Here is a tiny trained network, its code and every weight. The questions are about switching its units off for an input and a class, where a switched-off unit gives its printed mean instead of its output.

import numpy as np


def w(rows, s, z=0):
    codes = np.array(rows[::2]) - 128.0
    scale = np.full(codes.shape[1], s)
    scale[-1] = z or s
    return codes * scale


def f(y):
    return np.maximum(y, 0)


def log_softmax(a):
    a = a - a.max(-1, keepdims=True)
    return a - np.log(np.exp(a).sum(-1, keepdims=True))


def net(x, mask):
    res = np.array(x, float).reshape(1, 6) / 4 @ E
    y = f(res @ A[0][:, :-1].T + A[0][:, -1])
    res = res + np.where(mask, y, B[0][:, -1]) @ B[0][:, :-1]
    return log_softmax(res[-1] @ U[:, :-1].T + U[:, -1])


A, B = {}, {}
E = w([
[178,131,137,172,25,167,195,122,131],'x0',
[125,129,127,128,129,128,127,130,125],'x1',
[147,18,209,172,139,176,82,131,112],'x2',
[50,132,139,97,20,101,1,145,114],'x3',
[112,74,167,18,99,90,191,116,172],'x4',
[129,128,130,129,126,127,125,129,127],'x5',
],0.0066)
A[0] = w([
[128,218,84,83,134,127,165,114,142,40],'n1',
[166,119,132,169,60,147,196,123,129,113],'n2',
[140,151,111,171,144,151,122,119,131,163],'n3',
[107,115,121,78,253,114,93,130,125,72],'n4',
[98,119,143,141,135,163,128,118,136,100],'n5',
[111,132,130,103,69,123,71,123,126,8],'n6',
[157,124,127,152,196,145,201,118,132,37],'n7',
[146,124,138,127,184,123,172,128,125,44],'n8',
[108,115,152,109,123,121,152,131,128,69],'n9',
[126,171,129,209,147,127,104,131,121,40],'n10',
[134,124,122,131,149,144,157,122,131,225],'n11',
[125,143,118,183,148,133,110,140,115,45],'n12',
[152,19,170,156,154,156,113,121,127,56],'n13',
[132,130,139,138,129,116,128,152,150,97],'n14',
[121,71,149,48,117,119,183,122,146,48],'n15',
[129,116,143,96,130,122,150,128,126,194],'n16',
[145,107,109,146,138,135,158,122,138,78],'n17',
],0.017,0.011)
B[0] = w([
[85,236,105,111,144,73,218,181,101,190],'n1',
[175,194,207,179,117,175,137,80,181,231],'n2',
[190,72,75,104,175,98,105,117,135,211],'n3',
[185,198,198,195,78,191,156,86,177,238],'n4',
[113,158,114,118,144,128,136,149,125,140],'n5',
[59,120,118,115,39,141,40,160,140,179],'n6',
[43,120,101,88,26,164,72,130,88,211],'n7',
[87,139,130,126,84,126,33,157,144,171],'n8',
[127,125,95,129,142,182,117,129,103,140],'n9',
[132,138,35,113,159,213,121,103,107,170],'n10',
[115,45,187,127,170,62,43,153,147,254],'n11',
[116,141,65,109,137,193,118,104,78,154],'n12',
[82,246,91,96,140,49,218,181,109,216],'n13',
[148,117,82,146,142,135,138,170,164,128],'n14',
[158,119,2,110,156,224,134,91,74,204],'n15',
[182,79,122,155,198,83,52,136,130,226],'n16',
[97,141,100,146,84,173,122,163,124,152],'n17',
],0.019,0.0087)
U = w([
[95,113,116,120,84,123,79,153,127,87],'0',
[164,122,69,123,170,154,118,118,100,70],'1',
[120,168,114,122,143,84,168,165,117,100],'2',
[165,151,149,164,106,149,138,108,156,83],'3',
[146,113,121,132,146,101,112,140,132,250],'4',
[144,116,121,134,148,107,110,141,130,234],'5',
[143,31,157,105,131,75,163,124,122,109],'6',
[70,36,161,95,110,164,245,97,82,84],'7',
],0.011,0.015)

Each question gives the input, the list of numbers given to net, and the class t.
The units are the neurons (one row each of A and B). Each row of codes is followed by its name. A weight is (code - 128) times the scale printed after its matrix; where a second scale follows, it is the last column's (A, B and U).
mask holds one flag per neuron, in row order. A switched-off neuron (its flag False) gives its mean, the last column of its row in B, instead of its output. The means were averaged over made-up inputs and are rounded, as every weight is.
A unit's drop is (log p(t) with every unit on - log p(t) with that unit switched off) / (log p(t) with every unit on - log p(t) with every unit switched off).
unit that matters most: the unit with the biggest drop
k most important neurons: the k neurons with the biggest drops, biggest first
drop when u is switched off: that unit's drop, to one decimal
input [-3,4,6,4,1,5], class 2: most important neuron	[n13]
input [-4,2,8,5,-7,0], class 2: 3 most important neurons	[n13, n15, n16]
input [8,-5,7,-1,4,-7], class 3: 3 most important neurons	[n2, n1, n3]
input [-7,-5,-6,-3,-7,7], class 1: 3 most important neurons	[n10, n3, n2]
input [6,-1,2,0,8,3], class 1: 2 most important neurons	[n15, n4]
input [8,1,2,1,7,-3], class 3: 4 most important neurons	[n2, n3, n10, n12]
input [2,-3,3,-5,6,0], class 1: 2 most important neurons	[n15, n6]
input [7,7,-6,-1,3,-6], class 3: 2 most important neurons	[n2, n13]
input [-7,-6,-4,0,7,-3], class 1: 2 most important neurons	[n15, n2]
input [8,-8,2,1,-6,6], class 3: 3 most important neurons	[n2, n15, n16]
input [8,-2,2,-8,5,-7], class 0: 4 most important neurons	[n7, n4, n11, n8]
input [4,0,-2,-5,-2,5], class 0: 3 most important neurons	[n7, n4, n17]
input [-3,-2,-2,-7,-7,-4], class 0: 2 most important neurons	[n7, n8]
input [2,1,-2,1,-8,-5], class 1: unit that matters most	n10
input [-8,2,-4,-2,7,-5], class 3: drop when n3 is switched off	0.1
input [-4,-7,7,3,2,7], class 2: drop when n13 is switched off	0.7
input [-8,-3,-3,1,3,8], class 3: drop when n4 is switched off	1.1
